Below are the code and all the weights of a small trained network. Each question names an input and a class and asks about switching units off, where a switched-off unit gives its printed mean instead of its output.

import numpy as np


def w(rows, s, z=0):
    codes = np.array(rows[::2]) - 128.0
    scale = np.full(codes.shape[1], s)
    scale[-1] = z or s
    return codes * scale


def f(y):
    return np.maximum(y, 0)


def log_softmax(a):
    a = a - a.max(-1, keepdims=True)
    return a - np.log(np.exp(a).sum(-1, keepdims=True))


def net(x, mask):
    res = np.array(x, float).reshape(1, 6) / 4 @ E
    y = f(res @ A[0][:, :-1].T + A[0][:, -1])
    res = res + np.where(mask, y, B[0][:, -1]) @ B[0][:, :-1]
    return log_softmax(res[-1] @ U[:, :-1].T + U[:, -1])


A, B = {}, {}
E = w([
[118,147,210,254,49],'x0',
[246,149,148,85,206],'x1',
[179,242,124,118,143],'x2',
[245,147,71,117,33],'x3',
[164,109,222,33,79],'x4',
[94,189,141,34,122],'x5',
],0.0085)
A[0] = w([
[94,152,103,84,148,137],'n1',
[159,79,145,156,104,196],'n2',
[108,148,136,99,100,134],'n3',
[124,109,87,179,133,253],'n4',
[194,138,151,209,111,113],'n5',
[132,84,155,159,106,216],'n6',
[114,103,198,144,151,180],'n7',
[172,201,160,192,113,224],'n8',
[93,60,3,126,150,227],'n9',
[85,148,126,169,135,196],'n10',
[92,231,97,70,191,165],'n11',
[215,81,133,85,121,163],'n12',
[81,212,69,208,161,189],'n13',
[162,111,124,32,124,188],'n14',
[109,102,220,159,145,71],'n15',
[118,94,119,127,190,165],'n16',
[114,206,113,69,169,164],'n17',
[201,173,108,135,55,128],'n18',
[89,66,224,141,146,206],'n19',
[105,74,193,167,100,138],'n20',
[176,108,170,94,123,145],'n21',
[185,174,107,113,64,182],'n22',
],0.014,0.0046)
B[0] = w([
[99,96,154,75,216,182],'n1',
[137,169,117,196,110,188],'n2',
[104,77,105,105,120,161],'n3',
[120,128,124,228,86,210],'n4',
[8,190,33,16,159,213],'n5',
[122,253,147,197,145,195],'n6',
[116,190,72,64,135,194],'n7',
[167,185,70,42,111,228],'n8',
[102,11,85,203,82,252],'n9',
[120,178,159,132,98,192],'n10',
[175,95,237,118,196,236],'n11',
[151,140,162,156,85,214],'n12',
[205,144,188,204,105,233],'n13',
[162,123,233,137,65,229],'n14',
[89,103,97,81,140,191],'n15',
[97,110,156,147,80,189],'n16',
[150,89,217,148,141,218],'n17',
[154,52,70,2,72,221],'n18',
[67,190,99,10,157,233],'n19',
[94,166,99,155,133,209],'n20',
[201,182,87,121,83,188],'n21',
[146,96,121,53,33,218],'n22',
],0.0082,0.013)
U = w([
[122,154,84,144,96,9],'0',
[120,31,231,77,129,160],'1',
[149,88,91,100,143,2],'2',
[144,84,34,100,5,207],'3',
[251,204,245,158,85,143],'4',
[70,210,93,93,167,200],'5',
[175,121,117,56,200,56],'6',
[157,81,121,255,122,139],'7',
],0.0092,0.0068)

Each question gives the input, the list of numbers given to net, and the class t.
The units are the neurons (one row each of A and B). Each row of codes is followed by its name. A weight is (code - 128) times the scale printed after its matrix; where a second scale follows, it is the last column's (A, B and U).
mask holds one flag per neuron, in row order. A switched-off neuron (its flag False) gives its mean, the last column of its row in B, instead of its output. The means were averaged over made-up inputs and are rounded, as every weight is.
A unit's drop is (log p(t) with every unit on - log p(t) with that unit switched off) / (log p(t) with every unit on - log p(t) with every unit switched off).
The circuit of an input: a set's keep is (log p(t) with only the set's units on - log p(t) with every unit switched off) / (log p(t) with every unit on - log p(t) with every unit switched off). Starting from the 12 units with the biggest drops (on a tie, the unit counted first), units are removed one at a time, each time the one whose removal leaves the highest keep (on an exact tie, the one counted first), for as long as the keep stays at least 0.8.
units of the circuit, in order: the units of the circuit, biggest drop first
k most important neurons: the k neurons with the biggest drops, biggest first
drop when u is switched off: that unit's drop, to one decimal
input [-7,-1,0,8,6,6], class 4: 4 most important neurons : (n14 n21 n12 n9)
input [6,-8,0,-2,-5,5], class 4: units of the circuit, in order : (n13)
input [0,0,-1,-6,-2,-1], class 5: units of the circuit, in order : (n19 n14)
input [-5,1,6,-5,-3,-2], class 1: 2 most important neurons : (n6 n1)
input [-2,6,4,-8,-4,-2], class 4: 2 most important neurons : (n13 n18)
input [-4,7,-8,-3,3,-5], class 3: 3 most important neurons : (n11 n13 n17)
input [-4,4,2,-1,0,-3], class 4: 2 most important neurons : (n18 n5)
input [-6,0,-4,5,8,4], class 4: 2 most important neurons : (n14 n21)
input [-3,7,1,-5,8,2], class 4: 2 most important neurons : (n21 n14)
input [-8,2,-2,6,3,5], class 1: 3 most important neurons : (n13 n1 n6)
input [-1,2,6,6,3,0], class 3: 2 most important neurons : (n18 n22)
input [2,-7,8,-7,4,6], class 1: 2 most important neurons : (n11 n17)
input [2,-8,2,2,-6,-3], class 7: drop when n13 is switched off : 0.1
input [6,6,-4,0,-7,-7], class 5: units of the circuit, in order : (n5)
input [8,-6,-7,5,-7,-2], class 7: drop when n6 is switched off : 0.5
input [-3,3,0,3,2,6], class 4: drop when n15 is switched off : 0.2
input [0,1,-1,2,-7,8], class 4: drop when n5 is switched off : 0.2
